Here is a tiny trained network, its code and every weight. The questions are about switching its units off for an input and a target symbol, where a switched-off unit gives its printed mean instead of its output.

import numpy as np


def w(rows, s, z=0):
    codes = np.array(rows[::2]) - 128.0
    scale = np.full(codes.shape[1], s)
    scale[-1] = z or s
    return codes * scale


def norm(h):
    return h / np.sqrt((h * h).mean(-1, keepdims=True) + 1e-5)


def f(y):
    return np.maximum(y, 0)


def softmax(a):
    e = np.exp(a - a.max(-1, keepdims=True))
    return e / e.sum(-1, keepdims=True)


def log_softmax(a):
    a = a - a.max(-1, keepdims=True)
    return a - np.log(np.exp(a).sum(-1, keepdims=True))


def net(x, mask):
    ids = ['ΔΞαβεζηπσ'.index(c) for c in x.split()]
    T = len(ids)
    res = E[ids] + P[:T]
    u = 0
    for l in range(2):
        q, k, v = (norm(res) @ M[l].T for M in (Q, K, V))
        z = softmax(np.where(np.tri(T) > 0, q @ k.T / 4**0.5, -1e9)) @ v
        res = res + np.where(mask[u], z, O[l][:, -1]) @ O[l][:, :-1]
        u += 1
        y = f(norm(res) @ A[l][:, :-1].T + A[l][:, -1])
        res = res + np.where(mask[u : u + 12], y, B[l][:, -1]) @ B[l][:, :-1]
        u += 12
    return log_softmax(norm(res)[-1] @ U[:, :-1].T + U[:, -1])


Q, K, V, O, A, B = {}, {}, {}, {}, {}, {}
E = w([
[6,82,142],'Δ',
[92,50,87],'Ξ',
[150,173,166],'α',
[49,146,47],'β',
[82,167,178],'ε',
[180,191,70],'ζ',
[56,148,159],'η',
[110,72,109],'π',
[85,160,161],'σ',
],0.012)
P = w([
[105,125,169],'0',
[41,254,63],'1',
[94,109,157],'2',
[99,106,130],'3',
[106,117,115],'4',
[111,99,130],'5',
],0.0087)
Q[0] = w([
[158,91,200],'0.h0',
[127,145,2],'0.h0',
[148,142,112],'0.h0',
[57,119,150],'0.h0',
],0.0082)
K[0] = w([
[121,155,2],'0.h0',
[219,39,165],'0.h0',
[160,117,155],'0.h0',
[73,168,150],'0.h0',
],0.0091)
V[0] = w([
[142,85,46],'0.h0',
[88,147,79],'0.h0',
[61,255,68],'0.h0',
[149,126,168],'0.h0',
],0.0085)
O[0] = w([
[53,179,152,56],'0.h0',
[194,123,128,177],'0.h0',
[163,254,34,254],'0.h0',
[136,186,200,111],'0.h0',
],0.005,0.0062)
A[0] = w([
[197,103,190,152],'0.n0',
[131,196,156,141],'0.n1',
[190,66,111,31],'0.n2',
[81,156,146,114],'0.n3',
[1,81,109,92],'0.n4',
[170,196,147,93],'0.n5',
[204,113,78,203],'0.n6',
[72,2,165,141],'0.n7',
[227,149,129,129],'0.n8',
[103,203,71,2],'0.n9',
[34,110,91,149],'0.n10',
[69,166,125,103],'0.n11',
],0.0074,0.003)
B[0] = w([
[84,121,182,130],'0.n0',
[123,42,114,199],'0.n1',
[152,171,121,131],'0.n2',
[231,81,91,191],'0.n3',
[138,184,83,248],'0.n4',
[127,52,54,167],'0.n5',
[2,175,121,162],'0.n6',
[130,196,92,187],'0.n7',
[95,204,155,148],'0.n8',
[157,100,159,202],'0.n9',
[201,162,178,255],'0.n10',
[192,88,135,214],'0.n11',
],0.006,0.0054)
Q[1] = w([
[192,55,149],'1.h0',
[88,166,101],'1.h0',
[246,126,202],'1.h0',
[123,156,166],'1.h0',
],0.012)
K[1] = w([
[192,216,96],'1.h0',
[92,84,162],'1.h0',
[152,107,3],'1.h0',
[148,134,138],'1.h0',
],0.014)
V[1] = w([
[80,182,98],'1.h0',
[156,65,62],'1.h0',
[246,215,136],'1.h0',
[103,117,42],'1.h0',
],0.014)
O[1] = w([
[148,170,183,168],'1.h0',
[111,230,43,128],'1.h0',
[206,89,108,253],'1.h0',
[159,247,119,158],'1.h0',
],0.014,0.0061)
A[1] = w([
[47,152,111,70],'1.n0',
[179,129,173,22],'1.n1',
[132,34,165,150],'1.n2',
[161,131,206,37],'1.n3',
[6,44,124,96],'1.n4',
[118,126,211,80],'1.n5',
[84,90,6,172],'1.n6',
[112,83,154,3],'1.n7',
[124,47,129,109],'1.n8',
[129,104,96,73],'1.n9',
[118,198,170,197],'1.n10',
[127,238,241,205],'1.n11',
],0.011,0.0036)
B[1] = w([
[77,104,116,147],'1.n0',
[104,89,178,153],'1.n1',
[165,254,94,165],'1.n2',
[172,85,175,158],'1.n3',
[22,130,63,159],'1.n4',
[157,90,67,158],'1.n5',
[205,133,209,207],'1.n6',
[59,127,153,129],'1.n7',
[140,206,154,159],'1.n8',
[134,120,156,143],'1.n9',
[162,106,198,201],'1.n10',
[201,107,192,254],'1.n11',
],0.009,0.0081)
U = w([
[152,84,248,87],'Δ',
[78,246,187,85],'Ξ',
[111,54,144,212],'α',
[134,217,134,59],'β',
[95,119,61,237],'ε',
[152,181,147,73],'ζ',
[211,50,59,62],'η',
[70,145,154,253],'π',
[121,209,23,105],'σ',
],0.017,0.0059)

Each question gives the input, a string of symbols that net reads in full, and the target symbol t.
The units are the heads (4 rows each of Q, K, V and O) and the neurons (one row each of A and B). Each row of codes is followed by its name. A weight is (code - 128) times the scale printed after its matrix; where a second scale follows, it is the last column's (O, A, B and U).
mask holds one flag per unit, layer by layer, with each layer's heads first. A switched-off unit (its flag False) gives its mean, the last column of its rows in O or B, instead of its output. The means were averaged over made-up inputs and are rounded, as every weight is.
A unit's drop is (log p(t) with every unit on - log p(t) with that unit switched off) / (log p(t) with every unit on - log p(t) with every unit switched off).
The circuit of an input: a set's keep is (log p(t) with only the set's units on - log p(t) with every unit switched off) / (log p(t) with every unit on - log p(t) with every unit switched off). Starting from the 12 units with the biggest drops (on a tie, the unit counted first), units are removed one at a time, each time the one whose removal leaves the highest keep (on an exact tie, the one counted first), for as long as the keep stays at least 0.8.
units of the circuit, in order: the units of the circuit, biggest drop first
unit that matters most: the unit with the biggest drop
k most important neurons: the k neurons with the biggest drops, biggest first
k most important neurons of layer l: the k neurons of layer l with the biggest drops, biggest first
drop of u: that unit's drop, to one decimal
input Ξ Δ π Δ Δ, target Ξ: units of the circuit, in order -> 1.h0
input σ ζ Δ π η α, target σ: 3 most important neurons of layer 0 -> 0.n5, 0.n4, 0.n10
input Ξ Δ η β, target Ξ: units of the circuit, in order -> 0.h0, 1.h0
input σ π η η η π, target σ: 2 most important neurons -> 0.n10, 0.n1
input α α β ε α, target α: 3 most important neurons -> 0.n6, 0.n10, 0.n0
input σ η α σ Δ, target σ: 4 most important neurons of layer 0 -> 0.n10, 0.n5, 0.n1, 0.n4
input α σ α ζ β, target α: 2 most important neurons of layer 0 -> 0.n0, 0.n8
input σ ζ σ π, target σ: 3 most important neurons -> 0.n10, 0.n5, 0.n1
input ε η Ξ, target ε: 3 most important neurons -> 0.n10, 0.n4, 0.n1
input ε Δ ζ, target ε: 4 most important neurons -> 0.n10, 0.n4, 0.n1, 1.n4
input ε η Ξ α, target ε: 3 most important neurons -> 0.n10, 0.n4, 1.n4
input ε Δ Ξ α σ α, target ε: 4 most important neurons of layer 0 -> 0.n10, 0.n4, 0.n6, 0.n1
input π β β Ξ η α, target π: 3 most important neurons -> 0.n6, 0.n10, 0.n5
input π Δ ε π, target π: unit that matters most -> 0.h0
input α σ β η η Δ, target α: 3 most important neurons -> 0.n0, 0.n8, 1.n4
input η Δ Ξ Δ, target η: 2 most important neurons of layer 0 -> 0.n4, 0.n7
input Δ σ Δ η β, target Δ: 3 most important neurons of layer 0 -> 0.n7, 0.n4, 0.n10
input Δ ε Δ ζ, target Δ: 2 most important neurons of layer 0 -> 0.n7, 0.n10
input η ζ η ε, target η: 3 most important neurons of layer 0 -> 0.n3, 0.n8, 0.n4
input Δ β Ξ Ξ, target Δ: unit that matters most -> 0.n7
input σ η η η σ, target η: 3 most important neurons of layer 0 -> 0.n4, 0.n9, 0.n7
input σ α Δ η π β, target σ: drop of 0.n5 -> 0.7
input Δ ε η β, target Δ: drop of 1.h0 -> 1.1
input η ζ Δ η σ, target η: drop of 0.n5 -> 0.1
input Ξ Δ ε Ξ η α, target Ξ: drop of 0.h0 -> 1.8
